Below are the code and all the weights of a small trained network. Each question names an input and a class and asks about switching units off, where a switched-off unit gives its printed mean instead of its output.

import numpy as np


def w(rows, s, z=0):
    codes = np.array(rows[::2]) - 128.0
    scale = np.full(codes.shape[1], s)
    scale[-1] = z or s
    return codes * scale


def norm(h):
    return h / np.sqrt((h * h).mean(-1, keepdims=True) + 1e-5)


def f(y):
    return np.maximum(y, 0)


def log_softmax(a):
    a = a - a.max(-1, keepdims=True)
    return a - np.log(np.exp(a).sum(-1, keepdims=True))


def net(x, mask):
    res = np.array(x, float).reshape(1, 7) / 4 @ E
    u = 0
    for l in range(3):
        y = f(norm(res) @ A[l][:, :-1].T + A[l][:, -1])
        res = res + np.where(mask[u : u + 10], y, B[l][:, -1]) @ B[l][:, :-1]
        u += 10
    return log_softmax(norm(res)[-1] @ U[:, :-1].T + U[:, -1])


A, B = {}, {}
E = w([
[238,61,71],'x0',
[139,129,80],'x1',
[212,185,72],'x2',
[52,158,104],'x3',
[124,253,34],'x4',
[92,107,158],'x5',
[196,242,111],'x6',
],0.0066)
A[0] = w([
[2,115,188,137],'0.n1',
[212,226,210,69],'0.n2',
[69,173,197,151],'0.n3',
[229,25,220,175],'0.n4',
[125,186,18,251],'0.n5',
[107,188,46,234],'0.n6',
[176,8,118,174],'0.n7',
[81,35,210,198],'0.n8',
[111,202,84,75],'0.n9',
[56,179,171,100],'0.n10',
],0.007,0.0024)
B[0] = w([
[104,141,177,247],'0.n1',
[165,76,175,183],'0.n2',
[147,211,93,208],'0.n3',
[253,129,220,250],'0.n4',
[65,173,198,245],'0.n5',
[116,129,190,228],'0.n6',
[153,163,189,238],'0.n7',
[210,119,120,254],'0.n8',
[226,82,167,181],'0.n9',
[144,194,93,197],'0.n10',
],0.0067,0.0046)
A[1] = w([
[185,120,147,254],'1.n1',
[97,93,213,51],'1.n2',
[136,17,89,99],'1.n3',
[141,146,201,219],'1.n4',
[4,93,142,85],'1.n5',
[157,139,216,102],'1.n6',
[139,97,163,133],'1.n7',
[167,205,146,242],'1.n8',
[154,143,99,237],'1.n9',
[39,157,51,39],'1.n10',
],0.012,0.0025)
B[1] = w([
[97,31,244,224],'1.n1',
[116,89,91,184],'1.n2',
[169,190,167,155],'1.n3',
[194,119,173,251],'1.n4',
[154,44,72,173],'1.n5',
[220,98,90,237],'1.n6',
[216,121,96,174],'1.n7',
[104,103,210,255],'1.n8',
[2,67,138,164],'1.n9',
[146,147,115,153],'1.n10',
],0.0065,0.0079)
A[2] = w([
[138,126,34,3],'2.n1',
[241,142,210,188],'2.n2',
[127,63,155,181],'2.n3',
[134,84,42,162],'2.n4',
[86,185,128,84],'2.n5',
[65,66,109,143],'2.n6',
[187,66,125,121],'2.n7',
[50,150,187,179],'2.n8',
[166,254,85,252],'2.n9',
[93,209,71,143],'2.n10',
],0.0086,0.0031)
B[2] = w([
[130,191,119,129],'2.n1',
[1,66,167,253],'2.n2',
[30,133,140,179],'2.n3',
[69,79,230,134],'2.n4',
[92,156,126,142],'2.n5',
[40,27,103,137],'2.n6',
[87,88,138,176],'2.n7',
[69,136,85,169],'2.n8',
[83,87,152,158],'2.n9',
[72,177,154,140],'2.n10',
],0.0074,0.011)
U = w([
[130,188,103,40],'0',
[198,171,48,3],'1',
[89,222,170,48],'2',
[65,85,2,132],'3',
[204,179,77,22],'4',
[172,96,200,227],'5',
],0.015,0.006)

Each question gives the input, the list of numbers given to net, and the class t.
The units are the neurons (one row each of A and B). Each row of codes is followed by its name. A weight is (code - 128) times the scale printed after its matrix; where a second scale follows, it is the last column's (A, B and U).
mask holds one flag per neuron, layer by layer. A switched-off neuron (its flag False) gives its mean, the last column of its row in B, instead of its output. The means were averaged over made-up inputs and are rounded, as every weight is.
A unit's drop is (log p(t) with every unit on - log p(t) with that unit switched off) / (log p(t) with every unit on - log p(t) with every unit switched off).
The circuit of an input: a set's keep is (log p(t) with only the set's units on - log p(t) with every unit switched off) / (log p(t) with every unit on - log p(t) with every unit switched off). Starting from the 12 units with the biggest drops (on a tie, the unit counted first), units are removed one at a time, each time the one whose removal leaves the highest keep (on an exact tie, the one counted first), for as long as the keep stays at least 0.8.
units of the circuit, in order: the units of the circuit, biggest drop first
unit that matters most: the unit with the biggest drop
top k neurons: the k neurons with the biggest drops, biggest first
k most important neurons of layer l: the k neurons of layer l with the biggest drops, biggest first
drop of u: that unit's drop, to one decimal
input [-4,-7,-6,6,5,4,-5], class 3: unit that matters most : 1.n5
input [-5,-7,2,5,-1,-7,-1], class 2: units of the circuit, in order : (0.n4 0.n3 0.n10 1.n1)
input [2,8,-8,1,3,5,-8], class 3: units of the circuit, in order : (0.n4 1.n1 1.n8)
input [1,-3,2,6,4,0,-5], class 3: units of the circuit, in order : (0.n4 1.n5 0.n7 1.n1)
input [3,-1,-3,3,5,8,-1], class 3: units of the circuit, in order : (0.n4 1.n5 0.n7 1.n1)
input [-1,-6,2,4,5,5,-7], class 3: top 2 neurons : (1.n5 0.n4)
input [-3,-4,1,-5,8,3,-8], class 2: top 2 neurons : (0.n10 0.n3)
input [1,0,1,3,1,7,-4], class 3: 4 most important neurons of layer 0 : (0.n4 0.n9 0.n2 0.n6)
input [-5,3,-4,2,-3,-3,5], class 2: top 2 neurons : (0.n4 0.n3)
input [-2,5,-6,6,-5,3,0], class 3: 2 most important neurons of layer 2 : (2.n6 2.n3)
input [-5,3,4,7,-5,7,-4], class 3: drop of 1.n5 : -0.1
input [-7,8,0,8,-2,-7,-7], class 3: drop of 2.n3 : 0.0
input [-4,5,-7,8,-2,-1,-7], class 3: drop of 0.n4 : 0.1
